Below is a small trained network, with its code and all its weights. Each question gives an input and a target symbol and asks what happens when units are switched off, that is, made to give their printed mean instead of their output.

import numpy as np


def w(rows, s, z=0):
    codes = np.array(rows[::2]) - 128.0
    scale = np.full(codes.shape[1], s)
    scale[-1] = z or s
    return codes * scale


def norm(h):
    return h / np.sqrt((h * h).mean(-1, keepdims=True) + 1e-5)


def softmax(a):
    e = np.exp(a - a.max(-1, keepdims=True))
    return e / e.sum(-1, keepdims=True)


def log_softmax(a):
    a = a - a.max(-1, keepdims=True)
    return a - np.log(np.exp(a).sum(-1, keepdims=True))


def net(x, mask):
    ids = ['ΔΛΠΦαβζηθμξστ'.index(c) for c in x.split()]
    T = len(ids)
    res = E[ids] + P[:T]
    u = 0
    for l in range(3):
        r = norm(res)
        for j in range(3):
            rows = slice(4 * j, 4 * j + 4)
            q, k, v = (r @ M[l][rows].T for M in (Q, K, V))
            z = softmax(np.where(np.tri(T) > 0, q @ k.T / 4**0.5, -1e9)) @ v
            o = O[l][rows]
            res = res + np.where(mask[u + j], z, o[:, -1]) @ o[:, :-1]
        u += 3
    return log_softmax(norm(res)[-1] @ U[:, :-1].T + U[:, -1])


Q, K, V, O = {}, {}, {}, {}
E = w([
[200,191,95,103,37],'Δ',
[72,48,104,82,101],'Λ',
[161,115,152,145,74],'Π',
[61,113,86,89,141],'Φ',
[217,82,97,175,241],'α',
[93,75,93,140,71],'β',
[13,191,105,2,150],'ζ',
[131,59,124,154,74],'η',
[190,65,167,143,94],'θ',
[105,86,41,139,163],'μ',
[165,90,155,150,43],'ξ',
[105,91,130,113,58],'σ',
[52,90,92,63,160],'τ',
],0.0072)
P = w([
[122,141,164,144,131],'0',
[185,61,6,97,72],'1',
[131,102,129,76,128],'2',
[89,185,77,191,116],'3',
[176,78,40,83,117],'4',
[92,153,141,104,72],'5',
[103,190,78,193,128],'6',
],0.014)
Q[0] = w([
[124,132,80,124,128],'L0H0',
[195,142,181,59,118],'L0H0',
[166,147,125,54,124],'L0H0',
[142,131,108,101,207],'L0H0',
[106,141,138,197,148],'L0H1',
[92,150,171,231,167],'L0H1',
[105,92,117,111,53],'L0H1',
[135,104,245,47,112],'L0H1',
[72,100,93,150,101],'L0H2',
[166,181,131,109,160],'L0H2',
[190,124,95,61,187],'L0H2',
[104,168,91,164,207],'L0H2',
],0.011)
K[0] = w([
[90,134,129,68,195],'L0H0',
[117,1,193,190,148],'L0H0',
[115,126,127,245,203],'L0H0',
[83,120,146,119,77],'L0H0',
[177,99,68,148,194],'L0H1',
[171,132,55,129,230],'L0H1',
[176,89,226,64,152],'L0H1',
[59,52,211,163,115],'L0H1',
[25,164,144,204,111],'L0H2',
[201,210,120,47,77],'L0H2',
[162,163,40,101,123],'L0H2',
[199,235,53,138,119],'L0H2',
],0.0084)
V[0] = w([
[117,207,119,68,104],'L0H0',
[186,144,145,160,161],'L0H0',
[164,33,159,95,173],'L0H0',
[254,175,89,151,69],'L0H0',
[134,129,128,153,151],'L0H1',
[174,148,193,128,228],'L0H1',
[154,122,123,121,148],'L0H1',
[98,154,123,81,80],'L0H1',
[40,87,137,67,109],'L0H2',
[73,157,61,188,63],'L0H2',
[130,149,67,145,85],'L0H2',
[67,163,126,208,131],'L0H2',
],0.0098)
O[0] = w([
[160,190,114,102,77,96],'L0H0',
[109,155,123,103,167,53],'L0H0',
[46,47,122,140,107,163],'L0H0',
[135,170,40,120,106,90],'L0H0',
[142,156,154,153,108,102],'L0H1',
[151,111,85,195,254,1],'L0H1',
[135,125,144,135,140,108],'L0H1',
[131,82,156,75,122,161],'L0H1',
[140,109,145,176,181,211],'L0H2',
[181,129,145,167,100,230],'L0H2',
[132,122,175,179,58,167],'L0H2',
[171,187,133,130,158,166],'L0H2',
],0.0073,0.0044)
Q[1] = w([
[66,95,177,100,161],'L1H0',
[162,169,95,176,26],'L1H0',
[129,76,234,144,131],'L1H0',
[66,199,194,116,84],'L1H0',
[157,113,86,210,132],'L1H1',
[64,157,85,124,220],'L1H1',
[50,196,103,196,191],'L1H1',
[63,184,86,117,130],'L1H1',
[17,141,227,45,168],'L1H2',
[164,183,49,63,102],'L1H2',
[253,136,126,23,161],'L1H2',
[134,108,153,182,42],'L1H2',
],0.0074)
K[1] = w([
[93,183,255,134,158],'L1H0',
[118,91,70,111,107],'L1H0',
[181,121,178,142,116],'L1H0',
[118,124,88,157,64],'L1H0',
[134,157,126,162,128],'L1H1',
[202,104,91,204,149],'L1H1',
[138,168,34,87,141],'L1H1',
[122,128,44,132,55],'L1H1',
[133,98,185,153,173],'L1H2',
[187,123,120,132,71],'L1H2',
[134,138,104,219,94],'L1H2',
[88,91,169,62,119],'L1H2',
],0.0096)
V[1] = w([
[188,141,38,60,93],'L1H0',
[121,43,60,177,84],'L1H0',
[201,152,166,110,137],'L1H0',
[187,204,74,75,148],'L1H0',
[157,168,167,193,57],'L1H1',
[191,167,52,88,68],'L1H1',
[41,216,248,110,23],'L1H1',
[209,3,67,132,8],'L1H1',
[77,96,89,63,87],'L1H2',
[150,147,177,23,147],'L1H2',
[74,173,170,243,65],'L1H2',
[136,177,108,209,91],'L1H2',
],0.0079)
O[1] = w([
[12,77,159,84,253,164],'L1H0',
[35,134,136,195,160,254],'L1H0',
[126,155,201,85,95,90],'L1H0',
[112,76,154,85,152,55],'L1H0',
[130,33,124,120,198,121],'L1H1',
[184,90,126,230,147,71],'L1H1',
[39,173,69,51,208,161],'L1H1',
[102,90,84,228,138,224],'L1H1',
[105,192,79,134,167,209],'L1H2',
[165,169,179,185,111,115],'L1H2',
[142,64,12,164,104,98],'L1H2',
[207,71,61,64,93,81],'L1H2',
],0.0052,0.0057)
Q[2] = w([
[72,189,167,156,72],'L2H0',
[134,165,82,155,99],'L2H0',
[116,63,146,129,40],'L2H0',
[139,173,13,154,102],'L2H0',
[218,145,95,112,172],'L2H1',
[138,105,1,142,159],'L2H1',
[89,43,124,132,54],'L2H1',
[214,44,73,18,115],'L2H1',
[195,200,3,56,119],'L2H2',
[106,183,108,173,42],'L2H2',
[136,179,170,148,67],'L2H2',
[49,18,124,142,117],'L2H2',
],0.011)
K[2] = w([
[95,152,168,144,68],'L2H0',
[109,138,53,209,143],'L2H0',
[159,132,114,99,24],'L2H0',
[70,125,34,178,148],'L2H0',
[102,6,131,77,111],'L2H1',
[189,104,101,94,90],'L2H1',
[153,148,203,179,74],'L2H1',
[219,65,217,16,152],'L2H1',
[237,60,66,144,91],'L2H2',
[68,43,88,103,153],'L2H2',
[66,112,58,102,104],'L2H2',
[138,92,189,113,221],'L2H2',
],0.011)
V[2] = w([
[150,158,165,146,90],'L2H0',
[129,130,2,134,69],'L2H0',
[69,77,149,138,144],'L2H0',
[115,219,189,149,48],'L2H0',
[158,154,54,69,130],'L2H1',
[167,113,60,183,154],'L2H1',
[106,76,70,138,107],'L2H1',
[207,108,161,110,177],'L2H1',
[83,102,183,62,240],'L2H2',
[132,99,44,128,140],'L2H2',
[133,120,127,113,222],'L2H2',
[148,199,117,98,163],'L2H2',
],0.0093)
O[2] = w([
[124,118,70,112,125,123],'L2H0',
[135,255,178,134,107,254],'L2H0',
[135,65,172,80,213,179],'L2H0',
[130,76,68,54,104,164],'L2H0',
[200,13,60,139,164,48],'L2H1',
[98,76,128,170,22,119],'L2H1',
[36,70,84,94,114,138],'L2H1',
[171,78,205,218,142,20],'L2H1',
[140,215,33,110,143,135],'L2H2',
[186,115,168,59,100,138],'L2H2',
[97,172,77,109,72,78],'L2H2',
[125,109,121,186,53,45],'L2H2',
],0.0074,0.0049)
U = w([
[148,70,115,154,133,254],'Δ',
[159,250,167,86,163,51],'Λ',
[112,164,142,227,182,168],'Π',
[183,125,132,84,142,217],'Φ',
[170,168,44,118,36,114],'α',
[61,71,184,120,199,78],'β',
[160,122,60,64,171,136],'ζ',
[101,78,118,63,124,74],'η',
[76,70,172,149,45,49],'θ',
[124,90,211,123,113,148],'μ',
[89,54,56,133,155,98],'ξ',
[108,144,152,93,246,82],'σ',
[172,154,198,104,136,158],'τ',
],0.012,0.0043)

Each question gives the input, a string of symbols that net reads in full, and the target symbol t.
The units are the heads (4 rows each of Q, K, V and O). Each row of codes is followed by its name. A weight is (code - 128) times the scale printed after its matrix; where a second scale follows, it is the last column's (O and U).
mask holds one flag per head, layer by layer. A switched-off head (its flag False) gives its mean, the last column of its rows in O, instead of its output. The means were averaged over made-up inputs and are rounded, as every weight is.
A unit's drop is (log p(t) with every unit on - log p(t) with that unit switched off) / (log p(t) with every unit on - log p(t) with every unit switched off).
The circuit of an input: a set's keep is (log p(t) with only the set's units on - log p(t) with every unit switched off) / (log p(t) with every unit on - log p(t) with every unit switched off). Starting from all 9 units, units are removed one at a time, each time the one whose removal leaves the highest keep (on an exact tie, the one counted first), for as long as the keep stays at least 0.8.
units of the circuit, in order: the units of the circuit, biggest drop first
most important unit: the unit with the biggest drop
which heads matter: for each layer, one digit per head in row order, 1 if its drop is at least 0.15 and else 0, layers parted by /
input τ Λ σ, target Λ: units of the circuit, in order	[L2H1 L1H1 L0H2]
input σ Λ β α θ, target σ: most important unit	L1H1
input μ θ Δ α Λ ξ Δ, target α: which heads matter	100 / 000 / 010
input θ η α Λ α, target θ: units of the circuit, in order	[L1H1 L0H1 L2H1]
input α Λ Π Δ Δ Π Φ, target α: units of the circuit, in order	[L0H0 L2H1]
input θ α Δ, target Π: units of the circuit, in order	[L0H1 L1H1]
input β ζ Φ ζ Λ, target β: units of the circuit, in order	[L1H0 L2H2 L2H0]
input α Φ β, target θ: units of the circuit, in order	[L0H1 L2H1]
input Π Λ η μ θ, target Π: units of the circuit, in order	[L2H0 L0H1]
input Δ α ξ α α, target Δ: units of the circuit, in order	[L0H0 L1H1 L2H2]
input σ θ Λ, target ζ: units of the circuit, in order	[L1H1 L1H0 L2H1 L0H2]
input μ σ μ, target μ: units of the circuit, in order	[L1H0 L0H0 L2H2]
input μ Λ Φ μ β, target μ: units of the circuit, in order	[L1H0 L2H2 L0H0]
input θ Δ ζ, target Π: units of the circuit, in order	[L0H1 L1H1]
input α α Λ, target θ: most important unit	L0H1
input σ τ μ α ξ, target σ: units of the circuit, in order	[L1H1 L2H0]
input Φ σ ζ σ η τ Λ, target Λ: which heads matter	111 / 111 / 010
input α α τ, target θ: which heads matter	110 / 110 / 011
input Λ Π β τ Δ, target Λ: which heads matter	101 / 110 / 110
input β β Δ τ Δ, target β: most important unit	L1H0
input η θ Λ, target α: which heads matter	011 / 110 / 100
input Λ Π ζ Π τ, target Λ: which heads matter	101 / 100 / 110
input Λ η σ α Π, target Λ: which heads matter	101 / 000 / 110
input Π Φ β η θ, target Π: which heads matter	101 / 000 / 100
input η β μ, target α: which heads matter	101 / 110 / 100
